[-0.05  2.36  2.82 -3.60  0.91 -0.83  0.64 -0.18 -1.08  0.18  0.16  2.12
 -1.37 -0.34 -0.17 -0.46  2.05 -0.74  0.58  0.87 -0.60] : P:<69>
[-0.24  2.09  1.60 -2.58 -0.22  0.27  0.75 -1.98  0.74 -0.02 -0.35  0.13
 -0.54 -0.14 -0.67 -1.75 -0.89  0.03  0.21  1.35 -0.36] : P:<47>
[ 1.64  2.65  1.93 -2.75  1.65  0.24  0.32  0.58 -0.14 -0.17  0.04 -1.57
 -1.64 -0.45  1.50 -0.13  2.23 -1.44  0.68 -2.88  0.86] : Y:<78>
[ 0.47  0.23 -0.60 -0.75 -0.16 -0.59  1.28 -0.12  0.54 -2.13 -0.47 -0.62
 -2.28 -1.12  0.80 -2.94  0.01  1.41  1.36  1.65  1.71] : Y:<75>
[-1.48  3.19  6.40 -4.07  1.74  0.41  0.32 -0.20  0.35 -1.62  0.44  0.33
  0.02 -1.76 -0.27  1.33 -0.58 -3.81 -0.17  0.43 -2.07] : J:<54>
[-1.89  0.68  1.97 -2.88  0.33  5.25 -4.35  0.90 -0.64 -0.01  0.66  2.11
 -1.68 -0.18  0.13  0.13  0.05 -2.87  0.92  0.74 -0.27] : P:<68>
[-0.89  4.39  4.05 -3.58  0.84 -0.10  0.35  0.13  0.21 -0.31  0.47  1.93
 -0.49 -0.23  2.29  0.73  0.17 -2.93  1.29 -0.32  1.63] : P:<68>
[-1.73  2.54  1.87 -2.59  0.20 -0.54 -0.39  0.19  0.11 -0.46 -0.12  0.67
 -0.65 -0.20 -0.94  0.01 -0.17 -0.30 -0.27  0.73 -1.24] : J:<54>
[-0.64  0.52  2.19 -1.86  0.41 -0.28 -0.25  1.64  0.01  0.43  0.61  0.62
  0.23  0.86  0.04 -0.87 -1.10 -2.67  0.95 -1.69 -0.03] : H:<60>
[-0.74  2.25  3.04 -2.10  0.29  0.16 -0.57  0.62  0.22  0.05  0.62 -0.40
 -3.35  0.70  0.78 -0.40  3.21 -2.70  0.62 -0.56  0.47] : Y:<78>
[-0.47  1.35  3.18 -4.29  1.08 -1.61  0.90 -0.46  0.62 -0.17 -1.30  1.41
 -0.09 -0.77 -0.48 -2.08 -0.75 -1.13  2.77  0.81  0.76] : H:<60>
[ 0.33  0.60  3.39 -2.99  1.71 -2.18  4.20  1.05 -0.10 -1.97  0.00  0.54
 -2.76 -1.16  0.65 -0.57 -0.78 -0.88  1.82  1.55 -1.59] : H:<81>
[-1.44  2.06  1.83 -4.16  1.58  2.00  1.55  0.00  0.65 -0.27  0.86  1.37
  0.00 -0.11  0.52 -1.90 -0.24 -1.60  1.44  1.21  0.26] : H:<60>
[ 0.40  0.83  0.82 -2.16  1.21 -0.89 -0.78 -0.72  0.26  0.04  0.29  1.30
  1.29  0.75 -0.31  0.30 -1.16 -1.38  0.12 -0.20  0.23] : P:<68>
[ 0.10  4.63  5.03 -3.32  0.14  0.18  1.25  0.20 -0.25 -1.84 -0.54  0.34
 -3.35 -0.22  0.37 -0.81 -1.13 -2.48  0.85  1.23  0.16] : J:<55>
[-0.52  5.14  3.15 -2.45  0.84 -0.30 -0.37 -0.04 -0.07 -0.66  1.26 -0.09
 -3.84 -0.30  1.23 -0.84  1.76 -0.46 -0.35  1.25  1.64] : Y:<78>
[-2.04  4.00  2.49 -5.22 -0.47  0.69  1.38 -0.42  0.16  0.23  0.01 -0.62
 -1.93 -0.30 -0.62 -2.22 -2.33 -1.02  0.60  0.91  2.32] : H:<81>
[ 1.48  3.40  1.90 -1.53 -0.22 -0.04 -1.66  0.90  0.17  0.16 -0.91 -1.29
 -3.48 -1.15  0.85 -1.32  0.98 -2.53  1.25  0.42  2.00] : Y:<78>
[ 0.56  3.07  1.20 -1.95  0.34 -0.04  0.17  0.15  0.37  0.64 -0.34 -0.91
 -2.79 -0.40 -0.06 -0.75  1.27 -0.12  0.17  1.41  0.08] : Y:<78>
[-1.75  3.28  3.64 -4.21  3.24 -0.89  2.00 -1.05  0.39  2.59  0.56  1.52
 -1.22 -0.51  0.06 -1.99 -0.35 -1.16  1.65  1.68 -2.66] : H:<81>

[ 1.08 -1.72  0.00 -0.16  1.05 -0.49  0.11 -0.52  0.42  1.32 -0.14 -0.32
 -1.00 -0.55  0.09 -0.21 -0.53  0.82  0.54 -0.25  0.13] : Q292:(73)
[ 0.89  0.58 -0.71  0.24  0.52 -0.57  0.41 -0.25  0.61  1.57 -0.17 -0.74
  0.94  0.04 -0.42  0.57  0.10 -0.41  0.41 -0.29  0.03] : Q292:(50)
[-0.38  0.42 -0.79 -0.53  0.56 -1.47  0.23 -1.38  0.10  2.16  0.00  0.08
  1.94 -0.65  0.54  0.38 -0.90 -1.58  0.51  0.52  0.01] : Q509:(54)
[ 0.95 -0.53 -0.88 -0.62  1.58 -0.83  0.17  1.12  0.34 -0.75  0.12 -1.01
  0.56  0.03 -0.34  0.07 -0.91 -0.07  0.20 -0.56  0.31] : Q292:(65)
[ 0.69 -1.14 -0.61 -0.28  1.35 -1.82 -0.94 -0.10 -0.14  0.56  0.11 -0.79
 -0.93 -0.09 -0.27  0.23 -0.75 -0.71  0.16 -0.57 -0.12] : Q292:(65)
[-1.10 -0.74 -0.18 -0.01 -1.09 -0.02  0.89  0.14  0.35 -0.05 -0.46 -0.13
  1.34  0.19  0.27  1.34 -1.53 -0.71  0.77  0.94  0.53] : Q92:(74)
[ 0.44 -0.80  0.13  0.06 -0.19  0.21 -0.34 -0.29 -0.59  0.02 -0.71 -0.08
  1.97 -0.09 -0.02  1.18 -1.57 -0.46  0.81  0.42  0.40] : Q92:(59)
[ 0.25 -0.08 -0.31 -0.76  0.43 -0.12 -0.13  0.18  0.68  0.63 -0.74 -0.53
  0.54 -0.84  0.23  0.54 -1.80  0.21  0.84 -0.28  0.36] : Q92:(64)
[ 0.99  0.62 -0.54  1.54  0.60 -1.37  2.34  1.35  0.90 -0.93  0.09 -0.96
 -0.77 -0.22 -0.11  0.86 -1.00 -1.65  0.59  0.00  0.62] : Q292:(50)
[ 1.79 -1.43 -0.12 -0.23  0.46 -1.41 -0.97  0.29  0.49 -1.06  0.20 -0.43
 -3.13  0.46  0.07 -0.08 -0.39  0.05  0.26 -0.42  0.12] : Q292:(65)
[ 1.85 -1.29 -0.77 -0.78  1.69 -1.09 -0.39 -0.15 -0.68  0.62 -0.54 -1.02
  1.26 -0.01 -0.30  0.45 -1.28 -0.71  0.38 -0.71  0.53] : Q292:(65)
[-0.59 -0.88 -0.40 -0.67  0.81 -0.33 -0.21  0.29  0.67  0.88 -0.63 -0.05
  0.36 -0.84  0.14  0.77 -1.56 -0.62  0.55  0.31  0.46] : Q92:(64)
[-0.91 -0.02 -0.98 -0.29  0.56 -0.67  0.68 -0.30 -0.03  1.89 -0.17  0.39
  1.25 -0.67  0.46 -0.56 -0.78 -1.48  0.88 -0.26  0.12] : Q509:(54)
[ 0.85 -1.47 -0.31  0.24  2.31 -1.42  0.23  0.29  0.48  0.21 -0.09 -0.88
 -2.78 -0.86  0.03  1.18 -1.57 -0.27  0.64 -0.48  0.34] : Q292:(50)
